Below is a small trained network, with its code and all its weights. Each question gives an input and a target symbol and asks what happens when units are switched off, that is, made to give their printed mean instead of their output.

import numpy as np


def w(rows, s, z=0):
    codes = np.array(rows[::2]) - 128.0
    scale = np.full(codes.shape[1], s)
    scale[-1] = z or s
    return codes * scale


def norm(h):
    return h / np.sqrt((h * h).mean(-1, keepdims=True) + 1e-5)


def f(y):
    return y / 2 * (1 + np.tanh(0.7978845608 * (y + 0.044715 * y**3)))


def softmax(a):
    e = np.exp(a - a.max(-1, keepdims=True))
    return e / e.sum(-1, keepdims=True)


def log_softmax(a):
    a = a - a.max(-1, keepdims=True)
    return a - np.log(np.exp(a).sum(-1, keepdims=True))


def net(x, mask):
    ids = ['αδεζηλτψ'.index(c) for c in x.split()]
    T = len(ids)
    res = E[ids] + P[:T]
    u = 0
    for l in range(3):
        q, k, v = (norm(res) @ M[l].T for M in (Q, K, V))
        z = softmax(np.where(np.tri(T) > 0, q @ k.T / 2**0.5, -1e9)) @ v
        res = res + np.where(mask[u], z, O[l][:, -1]) @ O[l][:, :-1]
        u += 1
        y = f(norm(res) @ A[l][:, :-1].T + A[l][:, -1])
        res = res + np.where(mask[u : u + 12], y, B[l][:, -1]) @ B[l][:, :-1]
        u += 12
    return log_softmax(norm(res)[-1] @ U[:, :-1].T + U[:, -1])


Q, K, V, O, A, B = {}, {}, {}, {}, {}, {}
E = w([
[59,174,141,69],'α',
[43,66,46,177],'δ',
[99,254,198,55],'ε',
[167,137,216,47],'ζ',
[195,138,101,119],'η',
[99,161,213,49],'λ',
[149,123,121,32],'τ',
[130,221,140,14],'ψ',
],0.0078)
P = w([
[33,129,207,183],'0',
[111,210,161,250],'1',
[142,205,143,251],'2',
[149,211,121,224],'3',
[147,198,113,188],'4',
[133,170,91,160],'5',
[127,145,83,129],'6',
[108,136,87,128],'7',
[94,146,96,127],'8',
],0.0019)
Q[0] = w([
[65,152,199,1],'L0H1',
[154,183,186,86],'L0H1',
],0.0062)
K[0] = w([
[210,193,76,144],'L0H1',
[254,149,155,7],'L0H1',
],0.0063)
V[0] = w([
[166,199,70,172],'L0H1',
[62,153,240,4],'L0H1',
],0.0043)
O[0] = w([
[107,161,59,112,126],'L0H1',
[111,115,3,226,253],'L0H1',
],0.0062,0.0063)
A[0] = w([
[100,175,147,99,153],'L0N1',
[107,144,50,161,245],'L0N2',
[133,147,182,133,178],'L0N3',
[255,164,28,81,195],'L0N4',
[119,188,230,142,208],'L0N5',
[210,134,70,153,142],'L0N6',
[189,100,69,95,175],'L0N7',
[6,104,110,141,189],'L0N8',
[149,138,83,191,228],'L0N9',
[69,118,195,163,183],'L0N10',
[114,97,173,49,29],'L0N11',
[91,187,126,81,254],'L0N12',
],0.0061,0.0011)
B[0] = w([
[153,86,112,82,180],'L0N1',
[174,119,213,109,254],'L0N2',
[109,110,58,111,130],'L0N3',
[126,115,124,180,223],'L0N4',
[129,100,89,116,170],'L0N5',
[105,27,165,133,168],'L0N6',
[167,153,153,125,143],'L0N7',
[195,253,170,135,209],'L0N8',
[136,124,175,124,203],'L0N9',
[162,101,91,149,137],'L0N10',
[83,159,140,103,109],'L0N11',
[164,32,168,152,236],'L0N12',
],0.0044,0.0039)
Q[1] = w([
[204,171,155,118],'L1H1',
[140,189,133,255],'L1H1',
],0.0087)
K[1] = w([
[195,123,28,3],'L1H1',
[148,80,11,103],'L1H1',
],0.0057)
V[1] = w([
[137,113,97,108],'L1H1',
[254,108,15,71],'L1H1',
],0.0048)
O[1] = w([
[132,219,156,253,9],'L1H1',
[170,58,48,135,8],'L1H1',
],0.0051,0.0011)
A[1] = w([
[213,242,156,176,179],'L1N1',
[126,157,169,27,141],'L1N2',
[163,93,104,162,74],'L1N3',
[68,181,112,152,163],'L1N4',
[149,117,147,192,53],'L1N5',
[202,130,100,193,234],'L1N6',
[53,182,151,117,217],'L1N7',
[169,40,175,44,107],'L1N8',
[123,131,133,2,251],'L1N9',
[151,28,135,124,103],'L1N10',
[126,254,116,146,79],'L1N11',
[57,110,196,162,254],'L1N12',
],0.0057,0.00066)
B[1] = w([
[142,85,66,188,253],'L1N1',
[104,177,101,193,171],'L1N2',
[109,195,84,95,127],'L1N3',
[139,31,156,59,160],'L1N4',
[47,62,91,135,137],'L1N5',
[148,164,107,169,162],'L1N6',
[127,68,129,61,176],'L1N7',
[132,110,143,170,143],'L1N8',
[5,137,126,224,164],'L1N9',
[10,125,124,162,133],'L1N10',
[123,47,102,77,234],'L1N11',
[239,69,124,3,145],'L1N12',
],0.0033,0.0053)
Q[2] = w([
[81,185,136,177],'L2H1',
[53,255,191,110],'L2H1',
],0.0078)
K[2] = w([
[78,163,108,2],'L2H1',
[41,74,179,61],'L2H1',
],0.0066)
V[2] = w([
[1,16,84,42],'L2H1',
[53,66,178,172],'L2H1',
],0.003)
O[2] = w([
[80,32,60,100,88],'L2H1',
[53,1,190,182,3],'L2H1',
],0.0049,0.00063)
A[2] = w([
[165,118,164,186,252],'L2N1',
[104,164,50,162,201],'L2N2',
[133,140,103,105,143],'L2N3',
[165,255,121,125,111],'L2N4',
[133,90,206,161,15],'L2N5',
[105,173,121,69,133],'L2N6',
[201,206,149,171,109],'L2N7',
[170,173,174,116,165],'L2N8',
[37,142,183,90,154],'L2N9',
[155,108,78,177,187],'L2N10',
[103,98,92,144,162],'L2N11',
[38,174,124,131,178],'L2N12',
],0.0072,0.002)
B[2] = w([
[72,205,104,129,235],'L2N1',
[108,123,123,138,247],'L2N2',
[128,100,148,137,161],'L2N3',
[129,102,149,121,245],'L2N4',
[209,100,63,72,131],'L2N5',
[131,117,117,131,166],'L2N6',
[199,119,166,84,255],'L2N7',
[3,138,161,61,177],'L2N8',
[73,155,125,204,182],'L2N9',
[90,156,177,182,238],'L2N10',
[117,148,172,154,168],'L2N11',
[151,185,77,117,176],'L2N12',
],0.0048,0.0026)
U = w([
[89,104,131,114,6],'α',
[84,119,157,109,2],'δ',
[82,92,21,76,221],'ε',
[133,1,164,147,111],'ζ',
[70,185,97,119,62],'η',
[137,152,222,25,198],'λ',
[84,172,147,234,167],'τ',
[223,201,80,137,150],'ψ',
],0.0085,0.0044)

Each question gives the input, a string of symbols that net reads in full, and the target symbol t.
The units are the heads (2 rows each of Q, K, V and O) and the neurons (one row each of A and B). Each row of codes is followed by its name. A weight is (code - 128) times the scale printed after its matrix; where a second scale follows, it is the last column's (O, A, B and U).
mask holds one flag per unit, layer by layer, with each layer's heads first. A switched-off unit (its flag False) gives its mean, the last column of its rows in O or B, instead of its output. The means were averaged over made-up inputs and are rounded, as every weight is.
A unit's drop is (log p(t) with every unit on - log p(t) with that unit switched off) / (log p(t) with every unit on - log p(t) with every unit switched off).
The circuit of an input: a set's keep is (log p(t) with only the set's units on - log p(t) with every unit switched off) / (log p(t) with every unit on - log p(t) with every unit switched off). Starting from the 12 units with the biggest drops (on a tie, the unit counted first), units are removed one at a time, each time the one whose removal leaves the highest keep (on an exact tie, the one counted first), for as long as the keep stays at least 0.8.
circuit, biggest first: the units of the circuit, biggest drop first
unit that matters most: the unit with the biggest drop
top k neurons: the k neurons with the biggest drops, biggest first
top k neurons in layer l: the k neurons of layer l with the biggest drops, biggest first
input ζ ψ λ, target ψ: top 2 neurons => L1N1; L1N9
input λ ε ε ζ ε α, target ζ: top 2 neurons in layer 0 => L0N6; L0N2
input τ δ ε δ ε τ τ ε α, target τ: circuit, biggest first => L0N8; L1H1; L2N10
input ε λ λ ε ε ψ ε η, target τ: top neuron in layer 0 => L0N6
input ε ε α, target ε: top 4 neurons in layer 0 => L0N6; L0N8; L0N4; L0N12
input α ζ τ ε ψ λ, target ψ: circuit, biggest first => L1H1; L2H1
input α ζ ε ε, target ζ: top 2 neurons in layer 0 => L0N8; L0N12
input τ λ ψ ε ε λ ε α, target λ: top 2 neurons in layer 0 => L0N2; L0N5
input α ζ η ε τ ε ε λ, target τ: top 2 neurons => L2N9; L1N9
input ε λ λ ε ε ε λ ε ψ, target ψ: top 3 neurons in layer 0 => L0N4; L0N2; L0N7
input ε ε ζ λ ψ ε, target ψ: top 4 neurons => L1N1; L0N8; L1N9; L0N12
input ψ ε ε η ψ ε α α λ, target τ: top 3 neurons => L1N9; L2N9; L1N2
input ψ ε α, target ψ: top 2 neurons in layer 1 => L1N9; L1N10
input ε λ λ, target λ: unit that matters most => L0H1
input α ζ ε λ ζ ε λ ε α, target λ: top 4 neurons => L1N9; L0N2; L1N1; L1N10
input ε ζ ε λ ε δ, target λ: top 2 neurons => L0N2; L1N1
input λ λ δ, target λ: top 3 neurons in layer 1 => L1N9; L1N12; L1N10
input ζ λ ζ ε ε τ ε τ α, target τ: top 3 neurons in layer 0 => L0N8; L0N2; L0N6
input ε τ λ ε λ ψ ζ, target ψ: top 2 neurons in layer 2 => L2N5; L2N1
input λ τ λ ε ε ζ α, target ζ: top 3 neurons => L2N1; L1N11; L1N1
